Below are the code and all the weights of a small trained network. Each question names an input and a class and asks about switching units off, where a switched-off unit gives its printed mean instead of its output.

import numpy as np


def w(rows, s, z=0):
    codes = np.array(rows[::2]) - 128.0
    scale = np.full(codes.shape[1], s)
    scale[-1] = z or s
    return codes * scale


def norm(h):
    return h / np.sqrt((h * h).mean(-1, keepdims=True) + 1e-5)


def f(y):
    return y / 2 * (1 + np.tanh(0.7978845608 * (y + 0.044715 * y**3)))


def log_softmax(a):
    a = a - a.max(-1, keepdims=True)
    return a - np.log(np.exp(a).sum(-1, keepdims=True))


def net(x, mask):
    res = np.array(x, float).reshape(1, 3) / 4 @ E
    u = 0
    for l in range(2):
        y = f(norm(res) @ A[l][:, :-1].T + A[l][:, -1])
        res = res + np.where(mask[u : u + 4], y, B[l][:, -1]) @ B[l][:, :-1]
        u += 4
    return log_softmax(norm(res)[-1] @ U[:, :-1].T + U[:, -1])


A, B = {}, {}
E = w([
[224,45,169,148,173,81,97,253,167,110,173,237],'x0',
[62,180,190,47,142,179,203,179,198,225,120,186],'x1',
[123,176,135,109,39,160,43,158,158,28,82,147],'x2',
],0.00045)
A[0] = w([
[75,36,141,227,254,81,254,16,68,206,202,120,89],'0.n0',
[32,194,106,101,73,207,175,75,85,140,80,48,191],'0.n1',
[187,125,97,177,124,177,187,66,127,116,113,126,2],'0.n2',
[225,91,79,173,118,143,59,129,78,46,177,90,215],'0.n3',
],0.00098,0.0013)
B[0] = w([
[252,209,63,28,109,137,166,211,59,93,29,82,189],'0.n0',
[172,86,143,118,126,58,87,192,165,172,166,191,254],'0.n1',
[107,191,83,117,79,172,72,75,142,68,78,98,59],'0.n2',
[105,167,164,88,163,104,163,129,191,222,100,227,238],'0.n3',
],0.0012,0.00093)
A[1] = w([
[109,163,152,117,62,185,69,151,157,5,85,150,6],'1.n0',
[145,146,137,110,106,128,96,163,133,96,85,174,171],'1.n1',
[186,80,83,215,159,113,89,54,75,8,143,90,77],'1.n2',
[34,172,106,118,90,190,134,52,86,136,113,19,55],'1.n3',
],0.0019,0.0012)
B[1] = w([
[205,119,74,76,219,118,250,162,63,230,108,92,126],'1.n0',
[128,122,122,170,131,97,129,71,88,101,157,71,255],'1.n1',
[50,171,188,54,112,192,184,177,188,198,137,150,215],'1.n2',
[207,42,174,187,192,85,107,205,148,85,176,218,221],'1.n3',
],0.0024,0.00051)
U = w([
[187,36,171,226,171,74,79,177,147,90,187,200,151],'0',
[209,152,65,67,185,122,216,163,49,180,90,66,154],'1',
[2,187,188,68,82,201,150,140,199,165,142,151,148],'2',
[101,162,65,177,48,104,59,41,99,68,88,75,135],'3',
[85,83,70,180,134,230,116,107,108,81,111,80,4],'4',
],0.0055,0.0043)

Each question gives the input, the list of numbers given to net, and the class t.
The units are the neurons (one row each of A and B). Each row of codes is followed by its name. A weight is (code - 128) times the scale printed after its matrix; where a second scale follows, it is the last column's (A, B and U).
mask holds one flag per neuron, layer by layer. A switched-off neuron (its flag False) gives its mean, the last column of its row in B, instead of its output. The means were averaged over made-up inputs and are rounded, as every weight is.
A unit's drop is (log p(t) with every unit on - log p(t) with that unit switched off) / (log p(t) with every unit on - log p(t) with every unit switched off).
The circuit of an input: a set's keep is (log p(t) with only the set's units on - log p(t) with every unit switched off) / (log p(t) with every unit on - log p(t) with every unit switched off). Starting from all 8 units, units are removed one at a time, each time the one whose removal leaves the highest keep (on an exact tie, the one counted first), for as long as the keep stays at least 0.8.
units of the circuit, in order: the units of the circuit, biggest drop first
unit that matters most: the unit with the biggest drop
k most important neurons: the k neurons with the biggest drops, biggest first
k most important neurons of layer l: the k neurons of layer l with the biggest drops, biggest first
input [-1,-3,4], class 1: units of the circuit, in order : 1.n0
input [3,-6,-4], class 2: 4 most important neurons : 1.n2; 1.n0; 1.n3; 0.n1
input [-6,5,1], class 0: 3 most important neurons : 1.n3; 0.n3; 1.n2
input [-5,1,7], class 1: 2 most important neurons : 1.n0; 0.n1
input [1,-6,6], class 1: 2 most important neurons : 1.n0; 0.n3
input [3,6,8], class 1: 2 most important neurons : 1.n0; 1.n2
input [5,3,-7], class 1: 4 most important neurons : 1.n3; 0.n0; 0.n1; 1.n2
input [0,-1,-2], class 3: units of the circuit, in order : 1.n0; 1.n3
input [-3,-5,-3], class 2: 2 most important neurons : 1.n2; 1.n0
input [-8,1,-8], class 0: 4 most important neurons : 1.n3; 1.n0; 0.n3; 1.n2
input [-5,8,8], class 1: 3 most important neurons : 1.n0; 0.n3; 1.n2
input [3,4,5], class 1: 3 most important neurons : 1.n0; 1.n3; 1.n2
input [-2,6,7], class 1: 2 most important neurons : 1.n0; 0.n3
input [6,-5,-8], class 1: 2 most important neurons of layer 1 : 1.n3; 1.n2
input [-3,2,1], class 3: unit that matters most : 0.n1
input [1,-2,3], class 3: 2 most important neurons of layer 0 : 0.n3; 0.n0
input [5,-8,-6], class 2: 3 most important neurons of layer 1 : 1.n2; 1.n3; 1.n0
input [0,3,-2], class 3: 2 most important neurons of layer 0 : 0.n3; 0.n0
input [5,-8,-1], class 2: 2 most important neurons of layer 1 : 1.n2; 1.n3
input [-8,6,-3], class 0: 2 most important neurons of layer 1 : 1.n3; 1.n2
input [-5,0,-4], class 0: 2 most important neurons of layer 1 : 1.n3; 1.n0
input [3,-3,-3], class 3: 2 most important neurons of layer 0 : 0.n3; 0.n0
